Each row has a name. After each piece below comes the name of the row it's from, unless a question asks for something else. Each question is about the rows just above it. Places in a row count from 1.

q_803: [ -9   7 -23  25   6  43  21  18]
q_440: [  5  26  22 -49 -28 -17  51 -48]
q_248: [ 27  18  17   3 -25  50   8 -57]
q_378: [ 13 -26  -3  55  12  14 -24  40]
q_465: [-48 -38 -31  14  50  -4  38 -27]
Changed q_440: [  5  26  22 -49 -28 -17  51 -49]. Place and old value:
8, [-48]
One entry of q_378 was changed: [ 13 -26  -3  56  12  14 -24  40]. Where, and from what?
4, [55]
Changed q_440: [  5  26  21 -49 -28 -17  51 -48]. Place and old value:
3, [22]
One entry of q_248 was changed: [ 27  18  18   3 -25  50   8 -57]. Where, and from what?
3, [17]
Where does [ 27  18  17   3 -24  50   8 -57] differ from q_248, and what was there?
5, [-25]
asked: [ -9   7 -23  25   6  43  21  18]
q_803

q_379: [ 16  16  54  35 -19 -24  26]
q_938: [17  9 -2 -7 22 19 -5]
q_412: [-19  -8  44  17  33  38  12]
q_619: [17  9 18 -7 22 19  4]
q_293: [-19  -8  44  17  33  38   5]
q_398: [-30  -6  -9  -5 -19 -21  11]
asked: [-30  -6  -9  -5 -19 -21  11]
q_398
One entry of q_412 was changed: [-19  -8  44  17  33  37  12]. Where, and from what?
6, [38]
One entry of q_938 was changed: [17  9 -2 -7 23 19 -5]. Where, and from what?
5, [22]
Where do [17  9 18 -7 22 19  4] appear?
q_619
Changed q_379: [ 16  16  54  35 -19 -25  26]. Place and old value:
6, [-24]
Changed q_412: [-19  -8  44  17  33  38  13]. Place and old value:
7, [12]

q_815: [  8 -20  18 -55 -26]
q_497: [-36  21   6  -3   0]
q_898: [-24 -18   9   0  -8]
q_67: [ -5  59 -11   1  22]
q_977: [23 -6 14  4 -6]
q_754: [ 53 -14 -18  -4 -10]
q_905: [ 13 -12 -10 -20  38]
q_210: [-15   3 -17   7   4]
q_694: [  5   5 -15   8  15]
Right after [-55] comes
[-26]
What comes right after [21] in the named rows?
[6]
The entry that follows [13]:
[-12]
The entry that follows [53]:
[-14]

q_489: [-14  15 -33 -38]
q_595: [  3  17 -22  31]
q_964: [  3   5 -22  31]
q_351: [-23 -39 -14 -22]
q_96: [ 16 -26   2 -40]
q_373: [-14  15 -26  21]
asked: [  3  17 -22  31]
q_595
Right after [16] comes
[-26]
Changed q_595: [  3  17 -23  31]. Place and old value:
3, [-22]

q_575: [  2  10  -1 -27  11 -13  21  15  -3   7   3  14  -8  -4 -15   0  16  -4
  -3  -4  14 -16  -3  -8   6 -13]
q_850: [ 36   0  -2   0   0 -13   1   0  -6 -10 -15 -10  -8   9 -24  23   9   9
  19  -5 -16   9  -8  -7  -8  -9]
q_423: [  9   9 -12  18  11  -6  -7 -10 -10   1  10  -7   1  22   2  -2   7  22
  -5   5  14   7   0  -5  -8 -10]
q_688: [ -3 -20   6  46 -10  12 -39 -32  -9  -8 -14  -7  20   2  29  10 -16   2
  10  13 -30   8  10   8 -24  -7]
[ -3 -20   6  46 -10  12 -39 -32  -9  -8 -14  -7  20   2  29  10 -16   2
  10  13 -30   8  10   8 -24  -7] is in which row?
q_688
Changed q_688: [ -2 -20   6  46 -10  12 -39 -32  -9  -8 -14  -7  20   2  29  10 -16   2
  10  13 -30   8  10   8 -24  -7]. Place and old value:
1, [-3]
asked: [ 36   0  -2   0   0 -13   1   0  -6 -10 -15 -10  -8   9 -24  23   9   9
  19  -5 -16   9  -8  -7  -8  -9]
q_850
Right after [-20] comes
[6]

q_31: [  6  20 -16 -15  -1  -5 -11   4  19  -1  21  13   1  24  -4  -6  -2 -12
  24 -17  21  12 -18   7   7  39  17  -1]
q_510: [ 18   2   3 -15  -1  27 -11   0  -4  -1  12   8   1  16   5 -13  -2 -11
  11   2  -4  -1  -2  -2   7  10  19  -1]
q_513: [-5  0 -3  2 -1 -5 -3  0 -4 -1 -2  3  1 -4 -4 -3 -2  5 -4  2  3  4  2 -2
  6 -8 -5 -1]
q_327: [ -5   2 -16   0  -1   4 -11   0  -9  -1  12  13   1  16  -4  16 -14   5
  11   8  -3   4   2  -2   7  10   6  -1]
q_959: [ -5   1   7   1  -1 -10   6   0   1  -1 -14  -8   1 -23  -4  -9  17   5
 -13   0   3   4   2  -2  -7 -16 -21  -1]
q_57: [-18   2 -19   9  -1  -6 -11   0  -8  -1  12  13   1  16 -13  44 -20  15
  11  11   3   4   7  -2   7  10   6  -1]
q_12: [ -5  13 -16   0  -1 -23 -11   1  26  -1  12  13   1  16  -4  -3   3   1
  11 -22  33  17 -10  12   2  22   6  -1]
q_581: [ -5   2 -16   0  -1  -5 -11   0  -4  -1  12  13   1  16  -4  15 -10   5
  11   2   3   4   2  -2   7  10   6   9]
[ 18   2   3 -15  -1  27 -11   0  -4  -1  12   8   1  16   5 -13  -2 -11
  11   2  -4  -1  -2  -2   7  10  19  -1] is in which row?
q_510
asked: [ -5  13 -16   0  -1 -23 -11   1  26  -1  12  13   1  16  -4  -3   3   1
  11 -22  33  17 -10  12   2  22   6  -1]
q_12
asked: [ -5   2 -16   0  -1   4 -11   0  -9  -1  12  13   1  16  -4  16 -14   5
  11   8  -3   4   2  -2   7  10   6  -1]
q_327

q_268: [-11  21  45 -11]
q_18: [44  5 16 -1]
q_639: [ 22   0 -19  -3]
q_124: [ -1  -9  -3 -13]
q_699: [-20  -1  -9 -15]
Where does [  0  -9  -3 -13] differ from q_124, and what was there?
1, [-1]
asked: [-20  -1  -9 -15]
q_699
What comes right after [0] in the named rows?
[-19]
One entry of q_18 was changed: [43  5 16 -1]. Where, and from what?
1, [44]
Right after [21] comes
[45]
The entry that follows [45]:
[-11]
One entry of q_639 was changed: [ 21   0 -19  -3]. Where, and from what?
1, [22]

q_528: [ 61  -1   2 -12  46   1  60  54  -3  -3 -41 -46 -11 -49  -3  59  -2 -49
   2   7   2]
q_495: [-19   2  -3   7 -14  -4 -17 -15 -30   5  12  14   5  14   4 -19   1  13
   0  -5  -3]
q_995: [-38  -2   3   7 -29   2 -36 -34  -3  -3  24  27   9  31  -2 -36  -2  27
   2  -3   2]
q_655: [-23  -3   4   4 -19   3 -21 -20  -5  -5  16  17   8  18  -5 -22  -4  16
   3  -2   4]
q_125: [-48  -1   1   8 -36   1 -48 -43  -1  -1  30  34  10  39  -2 -46  -1  35
   1  -5   1]
q_46: [ -5 -18  22  -4  -5  17  -5  -6 -31 -25   4   5   5   4 -31  -5 -15   4
  13   5  28]
q_565: [  4  15 -26   3   3 -15   4   4  30  28  -3  -3  -4  -3  30   4  12  -3
 -10  -5 -29]
q_347: [-13   6  -7   8 -10  -7 -12 -11  11  10  10  10   4   9  11 -13   5   9
  -3  -6  -8]
q_421: [ 28  -4   4 -11  22 -32  26  23  -5  -5 -19 -22  -6 -20  -5  27  -3 -20
   2   6   4]
[-38  -2   3   7 -29   2 -36 -34  -3  -3  24  27   9  31  -2 -36  -2  27
   2  -3   2] is in which row?
q_995
[-48  -1   1   8 -36   1 -48 -43  -1  -1  30  34  10  39  -2 -46  -1  35
   1  -5   1] is in which row?
q_125
asked: [ 28  -4   4 -11  22 -32  26  23  -5  -5 -19 -22  -6 -20  -5  27  -3 -20
   2   6   4]
q_421
Where does [-13   6  -7   8 -10  -7 -12 -11  11  10  10  10   4   9  12 -13   5   9
  -3  -6  -8] differ from q_347, and what was there?
15, [11]
Where does [  4  15 -26   3   3 -15   4   4  30  28  -3  -3  -4  -3  30   4  12  -2
 -10  -5 -29] differ from q_565, and what was there?
18, [-3]

